Below are the code and all the weights of a small trained network. Each question names an input and a class and asks about switching units off, where a switched-off unit gives its printed mean instead of its output.

import numpy as np


def w(rows, s, z=0):
    codes = np.array(rows[::2]) - 128.0
    scale = np.full(codes.shape[1], s)
    scale[-1] = z or s
    return codes * scale


def norm(h):
    return h / np.sqrt((h * h).mean(-1, keepdims=True) + 1e-5)


def f(y):
    return y / 2 * (1 + np.tanh(0.7978845608 * (y + 0.044715 * y**3)))


def log_softmax(a):
    a = a - a.max(-1, keepdims=True)
    return a - np.log(np.exp(a).sum(-1, keepdims=True))


def net(x, mask):
    res = np.array(x, float).reshape(1, 7) / 4 @ E
    u = 0
    for l in range(3):
        y = f(norm(res) @ A[l][:, :-1].T + A[l][:, -1])
        res = res + np.where(mask[u : u + 10], y, B[l][:, -1]) @ B[l][:, :-1]
        u += 10
    return log_softmax(norm(res)[-1] @ U[:, :-1].T + U[:, -1])


A, B = {}, {}
E = w([
[123,121,139,130,126,116,134,125,114],'x0',
[128,128,131,128,128,123,131,128,127],'x1',
[36,130,162,121,100,164,221,141,197],'x2',
[165,2,94,97,123,174,156,127,153],'x3',
[126,128,123,126,126,129,128,126,124],'x4',
[127,127,122,124,124,128,130,125,124],'x5',
[158,150,142,108,49,170,154,221,77],'x6',
],0.008)
A[0] = w([
[139,18,119,134,116,156,148,141,152,100],'0.n1',
[185,97,111,117,126,123,140,134,124,51],'0.n2',
[184,150,124,133,151,116,94,142,100,208],'0.n3',
[170,150,148,123,61,175,148,221,82,251],'0.n4',
[122,162,84,121,112,184,105,108,146,94],'0.n5',
[60,154,126,118,112,129,189,149,171,101],'0.n6',
[199,9,105,126,125,142,122,136,134,58],'0.n7',
[135,134,139,131,126,141,140,123,125,75],'0.n8',
[85,94,136,121,117,153,170,146,171,56],'0.n9',
[116,146,124,148,138,128,128,118,138,134],'0.n10',
],0.013,0.003)
B[0] = w([
[214,193,96,9,149,187,249,97,95,210],'0.n1',
[123,140,182,85,171,133,105,134,78,154],'0.n2',
[166,161,106,50,52,96,158,80,117,204],'0.n3',
[124,106,38,149,152,60,137,246,140,252],'0.n4',
[145,106,158,188,121,85,148,100,83,127],'0.n5',
[75,188,188,163,174,195,90,154,112,216],'0.n6',
[72,41,198,190,155,161,5,173,118,227],'0.n7',
[69,123,151,113,197,88,160,126,105,123],'0.n8',
[99,81,104,153,75,105,207,98,197,189],'0.n9',
[140,63,191,113,42,111,112,165,59,141],'0.n10',
],0.011)
A[1] = w([
[153,160,70,109,52,34,146,95,165,117],'1.n1',
[215,152,65,84,150,168,133,85,113,81],'1.n2',
[197,146,123,142,199,133,79,84,99,96],'1.n3',
[164,84,66,105,98,138,254,85,162,1],'1.n4',
[186,125,159,140,125,121,130,55,90,142],'1.n5',
[130,169,204,167,141,195,165,21,144,31],'1.n6',
[152,115,89,222,106,88,135,117,150,85],'1.n7',
[71,116,166,212,90,100,120,133,159,59],'1.n8',
[131,172,218,80,79,206,121,6,117,144],'1.n9',
[165,144,111,130,61,59,114,100,117,75],'1.n10',
],0.012,0.0022)
B[1] = w([
[140,218,158,113,131,147,109,39,79,236],'1.n1',
[73,106,148,135,77,92,99,148,113,189],'1.n2',
[190,147,152,180,145,154,127,155,130,197],'1.n3',
[165,152,112,114,130,199,195,124,146,207],'1.n4',
[72,154,102,98,215,155,107,134,212,189],'1.n5',
[162,66,125,77,25,84,93,76,43,195],'1.n6',
[93,151,158,112,146,76,139,88,106,138],'1.n7',
[94,165,95,139,125,107,70,182,119,177],'1.n8',
[109,98,124,183,194,54,120,9,200,255],'1.n9',
[150,156,85,132,175,86,187,162,128,217],'1.n10',
],0.016,0.0074)
A[2] = w([
[165,73,83,180,118,130,34,229,171,112],'2.n1',
[222,213,184,58,49,220,120,164,50,137],'2.n2',
[129,163,141,155,119,60,142,166,178,70],'2.n3',
[154,71,81,108,86,131,254,99,225,28],'2.n4',
[13,138,160,227,72,99,62,175,180,58],'2.n5',
[64,209,143,176,128,239,199,217,163,6],'2.n6',
[121,43,175,236,98,124,38,120,184,92],'2.n7',
[215,122,163,152,74,177,115,13,171,118],'2.n8',
[61,133,152,134,45,96,55,75,82,49],'2.n9',
[144,95,134,107,131,215,140,170,168,117],'2.n10',
],0.012,0.0019)
B[2] = w([
[132,84,224,68,97,164,107,46,107,254],'2.n1',
[144,120,118,133,56,60,136,240,108,173],'2.n2',
[158,164,117,183,61,175,121,61,138,183],'2.n3',
[77,146,82,70,65,199,204,126,120,225],'2.n4',
[77,91,210,206,104,56,124,106,59,247],'2.n5',
[146,181,185,168,168,169,90,197,244,244],'2.n6',
[153,105,5,147,186,190,182,225,173,236],'2.n7',
[75,137,241,159,160,135,118,85,55,233],'2.n8',
[123,57,9,101,102,108,120,128,185,188],'2.n9',
[156,178,65,141,100,74,95,79,176,186],'2.n10',
],0.017,0.0078)
U = w([
[134,204,126,148,209,70,111,27,140,224],'0',
[73,36,50,177,106,67,111,115,140,254],'1',
[186,210,81,109,74,38,137,172,76,79],'2',
[90,147,226,222,107,105,89,190,154,42],'3',
[161,51,138,144,254,196,95,116,152,91],'4',
[81,102,134,86,98,187,212,44,114,68],'5',
[200,45,157,38,100,134,80,185,81,162],'6',
[145,161,106,98,90,193,186,212,215,83],'7',
],0.013,0.00059)

Each question gives the input, the list of numbers given to net, and the class t.
The units are the neurons (one row each of A and B). Each row of codes is followed by its name. A weight is (code - 128) times the scale printed after its matrix; where a second scale follows, it is the last column's (A, B and U).
mask holds one flag per neuron, layer by layer. A switched-off neuron (its flag False) gives its mean, the last column of its row in B, instead of its output. The means were averaged over made-up inputs and are rounded, as every weight is.
A unit's drop is (log p(t) with every unit on - log p(t) with that unit switched off) / (log p(t) with every unit on - log p(t) with every unit switched off).
The circuit of an input: a set's keep is (log p(t) with only the set's units on - log p(t) with every unit switched off) / (log p(t) with every unit on - log p(t) with every unit switched off). Starting from the 12 units with the biggest drops (on a tie, the unit counted first), units are removed one at a time, each time the one whose removal leaves the highest keep (on an exact tie, the one counted first), for as long as the keep stays at least 0.8.
circuit, biggest first: the units of the circuit, biggest drop first
unit that matters most: the unit with the biggest drop
k most important neurons: the k neurons with the biggest drops, biggest first
k most important neurons of layer l: the k neurons of layer l with the biggest drops, biggest first
drop when u is switched off: that unit's drop, to one decimal
input [4,3,7,7,4,-7,4], class 7: unit that matters most => 0.n1
input [3,5,-1,2,1,-2,0], class 4: circuit, biggest first => [0.n7, 0.n1]
input [-3,8,8,-7,-7,-4,-2], class 1: circuit, biggest first => [0.n4, 1.n6, 2.n9]
input [-7,5,-8,1,-5,-7,8], class 6: 3 most important neurons => [2.n1, 0.n7, 0.n1]
input [-5,-2,5,-2,1,-5,-1], class 1: circuit, biggest first => [0.n4, 1.n6, 2.n9]
input [5,-3,7,-3,1,8,-3], class 1: 3 most important neurons => [0.n4, 1.n6, 2.n9]
input [-5,-8,-5,4,2,4,3], class 6: 2 most important neurons => [0.n7, 1.n9]
input [4,4,2,0,3,-1,-4], class 1: 3 most important neurons => [0.n1, 0.n4, 0.n3]
input [-1,1,1,7,-5,-8,-5], class 5: 2 most important neurons => [0.n1, 0.n4]
input [-2,-3,2,3,-7,3,-8], class 5: 2 most important neurons => [0.n4, 1.n4]
input [4,-7,-5,1,4,-8,-7], class 4: 2 most important neurons => [0.n9, 0.n4]
input [1,-4,0,1,5,4,2], class 6: 2 most important neurons => [0.n7, 2.n1]
input [7,1,0,-1,-8,7,5], class 2: 2 most important neurons => [0.n7, 0.n6]
input [2,-4,-5,1,5,-2,-5], class 4: 3 most important neurons => [0.n4, 0.n7, 0.n1]
input [-8,7,-7,4,1,-7,1], class 6: circuit, biggest first => [1.n9]
input [3,7,-1,-8,-6,3,5], class 2: 2 most important neurons => [0.n7, 1.n9]
input [3,1,0,0,2,7,3], class 2: 4 most important neurons => [0.n7, 0.n6, 1.n7, 1.n9]
input [-2,6,4,-2,6,3,-8], class 1: 2 most important neurons => [0.n4, 0.n1]
input [5,4,0,-7,2,8,7], class 2: 2 most important neurons => [0.n7, 0.n6]
input [8,1,8,-2,5,3,8], class 3: circuit, biggest first => [0.n1]
input [1,-3,1,2,3,4,5], class 7: 3 most important neurons => [0.n1, 1.n6, 1.n9]
input [7,0,-3,1,-2,2,-4], class 4: drop when 0.n4 is switched off => 0.4
input [6,3,-1,-3,-1,-2,5], class 2: drop when 0.n7 is switched off => 0.2
input [-1,-8,2,-4,-3,0,-4], class 1: drop when 0.n4 is switched off => 0.9
input [2,2,3,-8,-3,-7,-4], class 1: drop when 0.n1 is switched off => 0.1
input [3,8,1,2,-1,-6,1], class 7: 2 most important neurons of layer 0 => [0.n1, 0.n9]
